Each row has a class, written after it.
-48	3	-10	1	-4	4	-7	-8	-6	13	-8	11	20	5	29	19	4	10	-50	12	11	-22	-50	-4	-38	29	38	-25	9	-24	24	27	-23	-21	-2	-37	9	-40	8	-79	-5	15 : K_444
8	-63	21	0	6	27	-21	-24	-6	2	-10	-7	-18	38	23	6	-9	-10	-23	9	-9	2	4	25	17	-18	-8	-32	-32	-32	-44	-5	31	-50	-35	-6	-17	-36	-4	-51	-27	6 : K_444
12	16	-10	-41	-28	-52	2	-28	6	-1	-1	-73	-41	-16	23	48	4	-64	43	17	18	0	-7	46	18	7	1	-3	-16	-43	-50	48	79	1	-31	0	13	-7	-23	-5	7	31 : K_681
-26	-6	46	25	-4	3	-19	11	0	17	-11	-5	-54	-15	4	-10	-11	-23	-26	23	30	15	7	19	-17	-1	1	-11	-24	-35	-6	7	-7	-30	-19	-50	-20	6	19	-34	-11	34 : K_424
81	-18	-5	1	-27	-8	-9	-28	14	-12	-55	32	4	-23	17	-56	-37	18	31	-61	56	18	13	32	35	19	21	15	-1	30	-29	1	43	8	48	12	-33	-50	-15	-9	17	-4 : K_837
14	14	-10	11	3	9	5	-4	-7	1	-2	21	39	60	45	10	-24	-19	24	51	4	-33	-15	5	-39	-52	5	19	-50	12	-41	-3	-33	-31	-11	15	1	-21	-18	-17	-35	-19 : K_277
-19	0	0	16	-5	0	-16	19	33	-29	19	18	-3	-15	-9	15	-33	-5	-12	21	0	-15	0	-42	-18	2	5	0	5	31	1	12	-42	-35	26	-25	-6	-7	-19	-3	-19	-29 : K_220
21	4	-36	-8	-4	32	-9	34	13	21	-8	29	15	30	2	-9	-25	-3	-7	-9	-10	-23	9	15	-5	22	32	9	7	-12	-9	-1	-30	28	-9	-7	-3	-5	-33	-23	-16	11 : K_734
-24	-14	-12	7	-25	60	-21	1	8	21	16	-4	6	-40	6	-28	-18	9	-26	4	-3	-13	-14	-12	-15	11	-6	-20	7	8	4	4	-25	9	-1	1	5	39	25	17	18	32 : K_220
20	4	1	31	-5	-26	-11	14	-1	-1	2	-3	21	1	3	-31	-9	24	-6	-1	9	17	1	1	25	-14	-26	16	-10	-2	-48	-35	-24	10	13	2	12	-4	-32	28	-10	-21 : K_358
-9	-18	20	-7	4	-9	-17	5	-24	-52	2	-8	-5	-2	22	-4	6	-19	-30	-53	35	-13	-25	6	-17	3	12	1	-16	-21	-4	43	-13	-9	4	-36	40	-63	8	-44	-4	-41 : K_837
13	9	-27	1	-26	-18	-5	45	11	-15	-7	-28	2	19	-5	29	-29	7	-15	4	13	-9	-14	26	16	16	23	-2	21	0	1	-4	3	23	2	-27	11	-25	-28	-39	-4	-9 : K_681
45	-15	4	-11	26	-35	0	4	-6	23	-12	2	8	24	-13	-9	-27	13	-5	-73	16	-30	-15	-24	30	-28	-5	18	12	40	-25	-4	16	-13	10	5	12	-36	-36	18	7	-17 : K_837
20	-4	15	-2	-11	44	17	18	-3	-52	-6	-22	18	-23	69	-1	14	9	-24	25	27	-28	-8	15	-21	24	49	13	-6	-5	11	5	-16	-22	9	-10	-9	-13	12	-36	-17	-17 : K_171
14	-12	10	-31	16	19	-23	12	37	4	-11	11	-27	13	-15	6	20	-18	-28	2	35	-42	2	-11	-16	3	42	-10	-27	-4	-15	24	-9	-17	-3	-32	-19	-59	-9	-19	-15	-8 : K_277
-4	31	-5	22	-22	14	26	5	-17	-43	35	-14	44	13	23	6	2	14	-2	20	6	-16	-21	-12	-33	1	36	30	7	17	70	11	-3	-35	11	10	19	17	33	29	12	-21 : K_5
-2	13	54	2	19	-32	-9	2	-19	-23	-26	35	-22	21	51	-2	-1	-23	-4	4	12	2	22	7	-9	9	-53	39	-42	-15	-29	-6	2	-45	-5	1	-12	-74	-27	-55	-24	1 : K_424
29	-14	-9	-9	2	-23	-12	40	-1	9	5	-44	29	35	-5	8	-25	8	-4	2	1	5	6	-7	-24	10	23	-18	2	7	-3	-27	-11	7	8	9	-17	5	-25	7	2	35 : K_220
-7	32	-42	2	-15	-16	14	-22	-7	5	23	-15	-31	-42	-47	44	33	-32	34	43	-36	-31	-24	-6	49	0	-8	-28	6	19	-15	58	-8	18	-19	-2	36	40	5	63	-17	-61 : K_681
8	-37	-28	2	26	-48	-3	8	-28	12	-2	-20	36	27	13	12	26	8	9	30	-27	-8	-10	-16	-14	-2	-17	-16	-22	5	-11	-12	-21	-15	25	-29	-21	-21	-16	18	-15	5 : K_277
8	54	1	-7	39	19	31	0	-39	-13	20	-27	-39	-16	-35	-32	20	9	-26	10	26	-16	-14	2	-17	4	-29	-43	-7	16	21	10	-72	-27	2	19	23	22	20	6	12	16 : K_71
18	-19	35	28	2	-28	-15	19	15	-14	6	-14	21	-33	28	9	9	8	-28	25	2	27	-13	-10	-9	12	36	4	-16	-59	-17	4	21	-38	1	-42	-10	-4	10	-14	5	13 : K_358
-41	-4	-53	-14	-3	35	10	21	10	26	10	-43	-1	9	-21	8	1	50	-42	13	-29	-65	-44	-23	12	14	66	-12	51	10	49	11	-5	23	-1	-57	-6	52	-17	75	1	29 : K_424
19	-2	19	0	42	-33	30	26	-8	3	-3	-4	17	-14	24	-9	19	30	-8	-4	-5	6	2	-2	-18	3	41	-9	1	-13	8	-31	-26	2	-1	18	-9	2	9	-16	23	47 : K_734
-5	-16	24	-12	18	-28	-61	-5	4	-37	31	-21	-19	58	30	5	-51	6	-11	0	-2	33	12	-24	-22	5	-97	47	-14	-16	-55	-14	-20	-19	23	9	15	-63	-28	5	26	-2 : K_171
43	-10	-21	34	-1	32	8	43	13	-9	12	-26	48	84	-8	-32	-37	17	6	-13	3	-34	25	11	2	-24	-8	21	0	37	21	-51	-4	-4	-11	4	-28	-9	-25	8	-27	-19 : K_905
18	11	9	21	-43	26	-12	-5	8	-15	-25	3	24	-4	29	5	-2	16	-8	4	2	-30	-26	7	16	-9	21	21	-9	-31	-28	16	29	22	-18	1	15	3	4	25	-5	-28 : K_358
-36	9	-17	7	-18	11	-19	-22	0	30	3	46	2	26	7	8	-10	5	-23	-1	25	0	-12	16	20	-18	-28	3	-8	-21	-31	-33	19	-14	-9	2	15	-3	-20	-32	-15	6 : K_71
2	-3	16	11	2	14	-21	9	29	-3	26	25	0	-12	-9	1	-26	-15	19	33	9	-10	-4	-9	-11	-6	29	-5	-16	-13	-49	25	-12	-3	-6	4	23	-5	27	-13	16	6 : K_220
11	25	-7	-3	-42	-35	-42	-7	-8	5	23	-10	37	37	-8	-1	-23	-52	10	-21	34	4	-23	24	3	35	0	24	-21	-1	-19	-17	55	-11	-17	-16	-28	-12	-41	2	-48	27 : K_5
18	4	8	0	-16	-24	6	22	-31	-1	4	20	21	-28	32	1	48	56	6	1	24	-3	7	24	58	8	11	-3	3	-51	-28	-22	-15	-22	19	12	9	-7	17	0	7	-47 : K_905
-34	56	-10	8	-27	-2	10	-11	33	9	-42	-13	-18	-16	-32	45	18	10	2	30	-23	-5	-5	-7	-7	1	5	-14	33	28	8	-39	0	11	5	-1	-40	45	-28	12	-19	27 : K_424
-6	3	11	-17	1	-32	-33	0	9	6	-1	-18	-1	5	26	18	-37	-8	-20	2	22	-3	-43	12	2	13	78	4	2	-29	-42	17	-34	-11	-8	-13	8	12	-13	-11	5	11 : K_71
56	-1	23	13	3	6	-5	-18	27	10	-25	26	-6	-7	-32	-25	-20	-23	18	-10	18	16	19	-1	13	-8	2	-18	-18	64	-47	7	-15	-26	-5	39	-27	-36	-5	-24	-17	-31 : K_277
16	-48	21	-2	22	22	-30	-48	5	18	5	-55	-11	-53	26	-24	2	7	-12	40	-15	17	-27	-48	0	16	66	-31	-21	-8	-57	72	-34	-36	18	-36	-6	6	16	95	10	-10 : K_220
9	0	-21	26	48	77	37	-23	-39	8	-19	-38	-39	14	20	20	11	21	-24	-51	-38	-50	18	-4	28	-19	43	11	-60	-2	-31	60	33	19	-50	9	34	9	10	34	-15	-5 : K_837
32	-64	-63	13	16	29	-9	-3	14	40	-12	20	3	86	-2	-12	-62	74	-27	-32	44	-26	-5	5	32	-20	27	-10	14	6	3	-11	50	-41	34	-66	-38	-55	-37	-19	-7	-4 : K_837
38	1	19	-6	-28	9	28	-49	26	-49	-38	-18	35	-62	-4	-14	7	21	9	34	-15	-30	-91	-12	-10	-23	47	-65	44	32	9	39	-16	-1	11	8	-11	9	32	49	25	-47 : K_358
7	41	-4	46	-9	0	4	24	4	9	17	22	17	-27	-7	0	-9	-3	6	10	56	15	21	19	10	2	36	29	-11	-29	8	11	10	-11	-43	16	-9	22	11	-20	-22	-32 : K_5
15	71	-23	4	-9	7	11	12	-15	10	21	58	15	56	46	43	-2	-13	-2	45	-13	-36	-15	19	7	15	72	37	-44	-10	6	13	4	6	-26	34	16	-6	-19	-14	-27	-7 : K_681
14	6	-3	28	19	13	30	-16	-6	20	-24	-25	-41	52	-13	5	-23	29	-12	-29	-40	-39	1	15	14	-54	39	-22	0	28	-26	-18	-14	-5	-38	44	-13	48	-28	2	-23	42 : K_444
-13	-17	-16	6	-8	-15	-15	-11	-11	3	28	4	26	-36	24	16	18	9	-23	-8	-2	28	-4	-6	14	24	-30	-10	5	-7	-11	-1	-1	-6	-18	33	7	4	-2	-3	-6	-36 : K_171
0	-11	-7	-8	-27	-12	-70	-2	25	-26	19	20	19	33	31	-1	-3	-15	6	21	13	3	-1	23	21	8	-8	11	-24	-45	-38	-15	-18	4	-10	3	-21	-39	-25	19	-12	-60 : K_905
-2	18	-28	4	-11	24	-6	11	23	25	1	62	2	45	13	27	-19	16	-19	-8	32	-22	15	6	10	-2	57	9	-19	-8	-16	1	-10	-15	-18	1	0	-25	-33	-30	-44	-42 : K_734
-25	-7	61	-12	-13	-75	-42	11	-6	-18	-19	-23	-25	-50	-44	-8	15	22	-41	-4	105	47	-11	-9	13	11	-100	-50	17	-12	-20	-49	-14	-43	39	-52	-8	-86	2	-58	-1	-26 : K_444
-27	38	-15	-12	-22	-22	-4	-19	-4	20	2	-3	7	-22	17	40	3	-35	10	-1	3	27	5	11	-9	20	15	19	-7	-14	-20	8	-9	-22	-10	15	-7	19	-28	-19	-25	-4 : K_5
-35	37	15	-8	-24	23	-14	-16	-43	16	1	24	-13	-22	9	35	9	15	-17	-14	-15	-12	-28	-3	11	32	-23	10	-4	-22	-13	37	-7	6	-27	13	32	1	39	-31	-5	-5 : K_681
-12	-28	4	-3	-8	39	-21	-13	4	26	7	40	36	61	-7	-25	-27	1	-24	6	29	21	1	-8	26	-24	-26	4	-10	-8	-27	-46	46	-7	-26	-28	-18	-56	-45	-7	-59	-39 : K_734
6	33	14	24	-17	-48	-10	9	12	10	-14	9	30	-28	15	0	-30	16	10	-6	4	28	-8	4	-18	10	5	16	6	25	-10	-32	-22	4	-10	53	-15	28	-2	-1	16	32 : K_424
0	-15	-21	0	20	9	15	3	36	-19	-4	-34	-11	-18	-9	29	-39	10	10	36	-1	-48	-24	-4	-9	-40	3	-29	-9	34	-43	-2	-33	11	-7	-17	-10	18	-9	16	-13	-18 : K_171
44	-33	-19	20	28	26	-24	-16	35	-11	-10	-87	42	59	-8	-35	-46	27	15	-3	-9	-40	-22	-26	43	-9	25	24	19	16	-34	46	34	43	-44	-13	-14	-53	-23	104	7	-74 : K_905
-22	30	-4	2	-28	11	-20	0	-39	-15	36	20	20	23	-4	4	22	14	-1	17	0	-9	-32	9	4	5	-42	14	0	-25	-16	-18	-7	-1	-4	-7	30	-4	11	-14	-27	-6 : K_681
5	-37	-10	-16	-5	-42	-20	-1	13	-7	9	-29	17	-15	3	6	7	-21	-22	8	-17	-2	-30	-8	20	30	-17	-31	13	12	4	-3	-3	-20	12	-28	-20	-17	-27	16	-3	-17 : K_358
26	39	22	25	-27	-3	-24	13	5	-26	5	32	7	26	-18	9	-2	7	-5	18	37	7	7	8	0	-23	2	8	9	-36	1	-6	0	-28	-36	42	-1	-2	-6	-26	-23	-48 : K_444
11	8	-1	32	29	-17	47	-20	-22	9	-60	13	0	42	-4	17	36	36	-40	-57	-43	-4	1	15	21	12	34	-31	15	20	28	-37	64	22	-17	41	-25	-19	-19	-54	2	56 : K_71
-23	19	-22	1	-29	-32	-22	19	5	-23	33	20	38	7	-27	41	-3	18	-6	23	30	-4	-18	-3	-10	19	12	-16	-23	-10	14	-22	27	-24	-16	-25	-28	8	-11	9	-55	-12 : K_424
-17	-15	7	-21	29	-9	-16	-27	-20	-31	-15	8	2	28	67	22	8	-20	-3	-12	-36	-1	-7	4	0	14	-21	28	-14	-2	-26	-1	-19	-5	17	15	10	-59	-16	-41	17	-12 : K_837
31	-8	25	41	-27	-11	-23	-56	7	-3	-19	32	33	-51	-20	15	35	32	19	-28	-2	16	-11	-1	10	29	45	-34	29	2	12	32	18	-34	-60	88	-49	44	68	-20	-17	-31 : K_444
21	7	9	14	-16	30	-12	26	16	26	8	-11	49	-5	10	20	2	-2	-28	7	22	12	-4	-14	-23	8	21	19	14	-20	-23	-14	12	-19	-23	-7	4	5	-10	-40	-26	-11 : K_171
6	30	19	10	-34	-11	-26	28	16	10	7	38	16	11	-16	-18	-3	6	-10	-8	66	-10	-9	23	-4	0	-14	-2	-12	15	-9	-52	-4	-2	-8	21	5	-17	7	-22	-4	11 : K_424
25	-12	-39	-9	16	-60	-9	44	-12	40	12	-48	-10	34	-38	-18	45	19	-15	-14	52	13	30	29	34	2	19	-42	6	13	9	-43	-37	34	-3	29	-17	1	-28	31	5	-12 : K_277
-59	-19	18	-17	-13	20	33	-23	-5	-55	-4	-76	-1	-28	32	0	36	31	-14	-16	15	-27	-26	4	-23	-7	41	-12	47	-50	49	33	21	-23	-14	-46	-26	10	28	-17	-5	-5 : K_905
-22	12	24	-18	-29	-47	-16	24	-5	-4	29	-36	1	9	-36	-6	40	-50	-20	13	11	24	-6	4	25	-34	-91	-12	-5	-8	-23	-76	12	31	7	-11	43	-7	-40	37	0	-11 : K_358
18	-4	-36	32	-3	8	-25	-7	16	15	23	31	22	41	-15	25	-12	-18	11	22	-32	-11	-3	-8	-7	-6	-26	14	-10	-12	-17	-2	22	-55	-7	-20	-20	-3	-27	0	-29	-4 : K_5
14	8	-10	29	20	-19	-7	10	4	39	4	-10	44	-5	-6	-3	-7	23	-32	-12	32	-10	-37	-4	-11	-1	-17	-27	4	-20	-24	-7	-6	-33	-43	-11	-23	-6	-18	-43	-29	7 : K_358
34	-5	-11	43	56	-32	5	45	13	-9	42	-18	18	34	-59	-32	-26	40	-3	-13	20	18	5	-6	13	-23	5	-3	4	34	-40	-30	-45	9	-18	8	22	-32	-19	-14	-15	-23 : K_681
-15	4	-20	5	27	-62	19	-9	-7	20	-3	-24	-7	-2	52	9	-5	-8	17	-1	21	16	12	22	-26	0	30	6	-11	-46	-13	16	-8	-12	-24	-1	-21	10	-30	-29	-11	35 : K_734
26	0	-8	-2	-13	3	-10	6	12	-4	23	-45	21	-25	-23	-26	2	-6	6	-1	-2	-18	-28	7	4	-10	-10	-36	11	-3	3	10	-17	18	-27	14	2	24	19	56	28	-16 : K_905
0	29	35	-52	-19	22	33	34	-60	-40	18	-39	38	12	52	37	43	7	-36	23	38	-20	-28	5	-31	23	-7	12	-13	-62	-5	-13	55	-37	17	-43	41	-47	4	-63	-18	24 : K_171
12	-17	-10	-2	14	-14	22	-28	0	56	-8	-66	-12	-5	-21	-47	-37	1	12	-2	33	-10	-18	-19	85	7	8	15	33	30	-46	57	36	11	2	-50	16	-25	-35	64	-3	-44 : K_358
-22	-8	4	34	2	1	-12	3	29	23	6	49	23	22	20	-5	-20	-12	8	-10	6	-6	23	6	26	-43	-33	63	-24	12	-33	-58	30	18	-29	37	13	-20	-14	-5	4	-9 : K_5
-59	-39	-10	8	41	21	-18	-21	0	2	27	-48	-36	56	30	-23	-68	-9	-13	-1	-30	-20	-23	1	17	-34	-34	39	6	6	-50	25	-30	17	-41	-25	27	-24	-33	-2	-7	-1 : K_681
-18	5	22	-8	1	-29	2	15	-6	-12	49	21	34	38	-5	-17	0	3	-17	-21	57	20	9	-20	-38	-6	-19	27	-16	3	7	-25	14	-74	3	-16	15	-50	-28	-37	-44	-5 : K_424
27	-44	28	11	-32	3	1	44	6	-31	-4	-5	39	-47	48	-9	26	-12	-40	-28	20	23	12	24	-25	5	34	-22	-46	-17	-4	-43	5	-7	4	-10	25	-22	18	-39	1	15 : K_734
-55	-9	33	-20	42	114	46	-4	6	33	-28	1	-70	29	-3	-36	-28	3	-11	6	16	-87	24	-27	27	7	17	41	-13	43	-34	22	29	15	32	-83	17	-64	10	-44	-11	53 : K_220
20	38	-17	-24	-11	-23	-14	36	31	-29	26	-4	35	9	-17	47	24	-16	15	35	17	-22	-4	-8	-23	8	25	15	19	-5	-4	-14	-28	21	-11	27	2	12	-23	9	-18	-46 : K_171
-21	56	30	-28	-28	26	-2	11	-57	-37	40	-5	35	50	3	26	14	-8	-5	-13	-32	-42	-25	-10	-54	53	52	33	9	-1	74	27	-29	2	-32	56	26	48	60	-18	-9	28 : K_444
-2	3	-34	13	-10	-15	-17	12	17	-52	16	-15	46	-10	10	36	-5	13	0	9	1	30	11	-6	-9	22	-6	28	17	-36	7	8	22	-29	-12	-1	-15	-23	-28	-13	-16	-46 : K_5
-68	-36	24	-43	-11	32	-42	-24	38	4	-1	-34	-51	-6	-8	-8	-47	-65	-31	15	8	-19	-34	-3	35	-23	-6	4	15	17	-41	4	-27	20	-12	-47	26	2	-21	22	4	-24 : K_71
51	42	-36	-4	-2	39	-3	7	39	-22	-9	55	34	45	22	7	-34	-9	9	60	-15	-45	-23	6	21	21	45	43	3	-4	-12	11	36	11	12	12	15	-40	-27	-2	27	-4 : K_71
0	-9	-33	18	8	17	6	18	-5	43	-13	5	-18	-10	-11	12	24	31	-2	-20	-2	-63	7	5	39	20	43	-9	-14	38	-38	18	-43	15	13	-2	22	6	29	-6	0	0 : K_277
11	1	-48	-4	-20	-25	-42	42	35	-40	22	-11	44	-9	-9	31	-23	-2	-19	-18	7	2	-17	-1	-22	3	-5	-7	11	24	20	-45	-44	8	16	8	-5	13	-29	6	10	-24 : K_837
-48	22	13	-34	-45	20	1	-21	-10	-45	6	-56	32	-55	14	-18	-18	-1	-7	-1	0	25	-41	8	17	20	47	22	43	-6	38	7	24	70	-29	27	-4	47	14	65	24	-8 : K_5
-27	6	-3	12	-1	13	9	13	4	-6	-5	-25	8	59	-3	13	-20	-13	4	33	-29	-18	-12	-4	-19	-28	-21	31	43	1	36	-21	1	8	3	-22	0	-1	-8	-6	20	8 : K_5
-31	56	38	26	-24	-35	7	16	-26	-6	24	-50	18	-80	-38	23	52	-7	-3	-4	23	13	-19	-19	9	-10	-65	-6	46	17	-5	-35	-32	15	-36	43	29	78	29	13	-14	-36 : K_171
